Below is a small trained network, with its code and all its weights. Each question gives an input and a class and asks what happens when units are switched off, that is, made to give their printed mean instead of their output.

import numpy as np


def w(rows, s, z=0):
    codes = np.array(rows[::2]) - 128.0
    scale = np.full(codes.shape[1], s)
    scale[-1] = z or s
    return codes * scale


def f(y):
    return np.maximum(y, 0)


def log_softmax(a):
    a = a - a.max(-1, keepdims=True)
    return a - np.log(np.exp(a).sum(-1, keepdims=True))


def net(x, mask):
    res = np.array(x, float).reshape(1, 4) / 4 @ E
    y = f(res @ A[0][:, :-1].T + A[0][:, -1])
    res = res + np.where(mask, y, B[0][:, -1]) @ B[0][:, :-1]
    return log_softmax(res[-1] @ U[:, :-1].T + U[:, -1])


A, B = {}, {}
E = w([
[66,6,7,104],'x0',
[105,150,124,142],'x1',
[136,118,129,123],'x2',
[162,194,13,172],'x3',
],0.012)
A[0] = w([
[75,105,182,98,87],'neuron 1',
[162,156,75,137,73],'neuron 2',
[185,166,181,113,185],'neuron 3',
[23,81,211,54,33],'neuron 4',
[186,218,183,136,210],'neuron 5',
[66,159,149,16,56],'neuron 6',
[159,207,55,153,42],'neuron 7',
[73,97,90,105,215],'neuron 8',
[183,150,178,227,178],'neuron 9',
[218,134,79,177,2],'neuron 10',
[103,155,133,25,56],'neuron 11',
[48,116,250,127,43],'neuron 12',
[92,96,203,134,62],'neuron 13',
[77,57,54,104,207],'neuron 14',
],0.011,0.00098)
B[0] = w([
[202,162,106,61,192],'neuron 1',
[234,197,74,105,175],'neuron 2',
[136,31,239,194,206],'neuron 3',
[150,184,48,90,245],'neuron 4',
[37,74,102,194,243],'neuron 5',
[230,161,114,127,170],'neuron 6',
[133,156,45,80,208],'neuron 7',
[55,100,231,254,203],'neuron 8',
[44,127,178,173,206],'neuron 9',
[172,152,25,98,180],'neuron 10',
[186,121,140,65,151],'neuron 11',
[193,150,110,146,236],'neuron 12',
[158,146,104,80,196],'neuron 13',
[117,69,205,161,254],'neuron 14',
],0.007,0.013)
U = w([
[27,2,181,181,255],'0',
[185,144,67,43,1],'1',
],0.0078,0.00088)

Each question gives the input, the list of numbers given to net, and the class t.
The units are the neurons (one row each of A and B). Each row of codes is followed by its name. A weight is (code - 128) times the scale printed after its matrix; where a second scale follows, it is the last column's (A, B and U).
mask holds one flag per neuron, in row order. A switched-off neuron (its flag False) gives its mean, the last column of its row in B, instead of its output. The means were averaged over made-up inputs and are rounded, as every weight is.
A unit's drop is (log p(t) with every unit on - log p(t) with that unit switched off) / (log p(t) with every unit on - log p(t) with every unit switched off).
most important unit: the unit with the biggest drop
top k neurons: the k neurons with the biggest drops, biggest first
drop of u: that unit's drop, to one decimal
input [8,-5,3,7], class 0: most important unit	neuron 14
input [7,-1,-6,7], class 0: top 3 neurons	(neuron 14; neuron 8; neuron 4)
input [6,-6,-3,-7], class 1: top 3 neurons	(neuron 4; neuron 1; neuron 5)
input [-6,3,2,6], class 0: top 2 neurons	(neuron 5; neuron 9)
input [-5,3,3,5], class 0: top 4 neurons	(neuron 5; neuron 9; neuron 4; neuron 3)
input [-6,4,8,6], class 0: top 4 neurons	(neuron 5; neuron 9; neuron 3; neuron 4)
input [0,8,8,-1], class 1: top 2 neurons	(neuron 5; neuron 14)
input [-5,4,-6,5], class 0: top 2 neurons	(neuron 5; neuron 9)
input [5,-7,0,-6], class 1: top 2 neurons	(neuron 4; neuron 5)
input [7,-4,-5,-8], class 1: drop of neuron 3	0.2
input [-7,-2,-8,5], class 0: drop of neuron 5	0.3
input [5,4,6,-7], class 1: drop of neuron 4	0.4
